Here is a tiny trained network, its code and every weight. The questions are about switching its units off for an input and a class, where a switched-off unit gives its printed mean instead of its output.

import numpy as np


def w(rows, s, z=0):
    codes = np.array(rows[::2]) - 128.0
    scale = np.full(codes.shape[1], s)
    scale[-1] = z or s
    return codes * scale


def norm(h):
    return h / np.sqrt((h * h).mean(-1, keepdims=True) + 1e-5)


def f(y):
    return y / 2 * (1 + np.tanh(0.7978845608 * (y + 0.044715 * y**3)))


def log_softmax(a):
    a = a - a.max(-1, keepdims=True)
    return a - np.log(np.exp(a).sum(-1, keepdims=True))


def net(x, mask):
    res = np.array(x, float).reshape(1, 4) / 4 @ E
    u = 0
    for l in range(2):
        y = f(norm(res) @ A[l][:, :-1].T + A[l][:, -1])
        res = res + np.where(mask[u : u + 9], y, B[l][:, -1]) @ B[l][:, :-1]
        u += 9
    return log_softmax(norm(res)[-1] @ U[:, :-1].T + U[:, -1])


A, B = {}, {}
E = w([
[66,117,168,86],'x0',
[89,52,218,184],'x1',
[183,142,142,1],'x2',
[131,38,102,55],'x3',
],0.0069)
A[0] = w([
[182,104,2,62,190],'L0N0',
[124,114,160,44,21],'L0N1',
[134,87,97,144,93],'L0N2',
[156,102,18,148,181],'L0N3',
[143,163,124,38,78],'L0N4',
[226,153,255,47,243],'L0N5',
[85,114,205,161,218],'L0N6',
[187,90,86,79,251],'L0N7',
[120,227,119,69,190],'L0N8',
],0.0093,0.002)
B[0] = w([
[167,85,151,201,253],'L0N0',
[49,121,116,3,165],'L0N1',
[161,54,19,79,135],'L0N2',
[172,71,116,37,193],'L0N3',
[71,144,54,102,188],'L0N4',
[60,130,213,136,234],'L0N5',
[9,133,129,215,206],'L0N6',
[145,153,163,164,205],'L0N7',
[85,211,147,143,208],'L0N8',
],0.0056,0.0053)
A[1] = w([
[251,172,99,161,191],'L1N0',
[142,136,98,63,231],'L1N1',
[182,103,47,96,121],'L1N2',
[116,77,173,82,173],'L1N3',
[175,134,154,85,89],'L1N4',
[159,194,156,182,254],'L1N5',
[161,70,71,184,158],'L1N6',
[160,180,93,135,132],'L1N7',
[121,117,157,139,160],'L1N8',
],0.013,0.0034)
B[1] = w([
[123,134,24,26,236],'L1N0',
[84,124,232,221,202],'L1N1',
[189,37,200,177,198],'L1N2',
[158,250,116,71,205],'L1N3',
[51,85,117,96,140],'L1N4',
[134,83,15,123,254],'L1N5',
[209,1,188,69,224],'L1N6',
[182,127,77,94,171],'L1N7',
[76,145,76,147,160],'L1N8',
],0.007,0.0054)
U = w([
[189,6,170,91,153],'0',
[183,158,169,146,1],'1',
[98,176,129,148,29],'2',
[58,158,209,41,177],'3',
[63,58,145,190,182],'4',
[60,192,118,160,157],'5',
[174,115,60,62,163],'6',
],0.013,0.0063)

Each question gives the input, the list of numbers given to net, and the class t.
The units are the neurons (one row each of A and B). Each row of codes is followed by its name. A weight is (code - 128) times the scale printed after its matrix; where a second scale follows, it is the last column's (A, B and U).
mask holds one flag per neuron, layer by layer. A switched-off neuron (its flag False) gives its mean, the last column of its row in B, instead of its output. The means were averaged over made-up inputs and are rounded, as every weight is.
A unit's drop is (log p(t) with every unit on - log p(t) with that unit switched off) / (log p(t) with every unit on - log p(t) with every unit switched off).
The circuit of an input: a set's keep is (log p(t) with only the set's units on - log p(t) with every unit switched off) / (log p(t) with every unit on - log p(t) with every unit switched off). Starting from the 12 units with the biggest drops (on a tie, the unit counted first), units are removed one at a time, each time the one whose removal leaves the highest keep (on an exact tie, the one counted first), for as long as the keep stays at least 0.8.
units of the circuit, in order: the units of the circuit, biggest drop first
most important unit: the unit with the biggest drop
k most important neurons: the k neurons with the biggest drops, biggest first
k most important neurons of layer l: the k neurons of layer l with the biggest drops, biggest first
drop of u: that unit's drop, to one decimal
input [6,-8,1,2], class 5: 4 most important neurons -> [L1N6; L0N8; L0N4; L1N1]
input [6,3,3,-8], class 5: units of the circuit, in order -> [L1N6; L1N5]
input [5,-7,4,-5], class 5: 2 most important neurons -> [L1N6; L0N8]
input [-4,-8,-1,3], class 0: units of the circuit, in order -> [L1N2]
input [2,-6,2,2], class 3: 2 most important neurons -> [L0N8; L1N1]
input [4,-3,-1,-2], class 5: 2 most important neurons of layer 0 -> [L0N0; L0N8]
input [-5,0,-7,-2], class 6: units of the circuit, in order -> [L0N5; L1N1; L1N5]
input [6,-6,4,-6], class 5: units of the circuit, in order -> [L1N6; L0N8]
input [-4,1,8,-4], class 3: 2 most important neurons -> [L0N5; L0N6]
input [1,-2,-6,-2], class 6: units of the circuit, in order -> [L0N5; L1N1]
input [7,0,-2,-1], class 5: 3 most important neurons of layer 1 -> [L1N6; L1N2; L1N1]
input [5,4,4,-6], class 5: units of the circuit, in order -> [L1N6; L0N6]
input [2,0,4,-8], class 5: 2 most important neurons of layer 1 -> [L1N5; L1N6]
input [5,2,-3,4], class 5: units of the circuit, in order -> [L1N6; L1N3]
input [-6,8,5,-3], class 4: units of the circuit, in order -> [L0N6]
input [0,-3,-8,-7], class 6: 2 most important neurons of layer 1 -> [L1N5; L1N1]
input [5,-8,5,8], class 3: 2 most important neurons -> [L1N1; L1N6]
input [-2,-1,3,-1], class 2: 3 most important neurons -> [L0N5; L1N6; L1N0]
input [-8,6,-8,4], class 0: 2 most important neurons -> [L1N6; L0N5]
input [3,4,0,2], class 3: units of the circuit, in order -> [L1N3]
input [2,-4,2,-3], class 5: 2 most important neurons of layer 1 -> [L1N6; L1N0]
input [6,-1,-1,4], class 5: 2 most important neurons of layer 1 -> [L1N6; L1N2]
input [-7,3,6,2], class 3: drop of L0N5 -> 0.6
input [-2,-2,-5,-2], class 6: drop of L1N6 -> -0.1
input [0,4,4,7], class 3: drop of L1N3 -> 0.1
input [7,-6,6,8], class 3: drop of L0N3 -> 0.0
input [-4,-7,-8,-3], class 6: most important unit -> L1N0
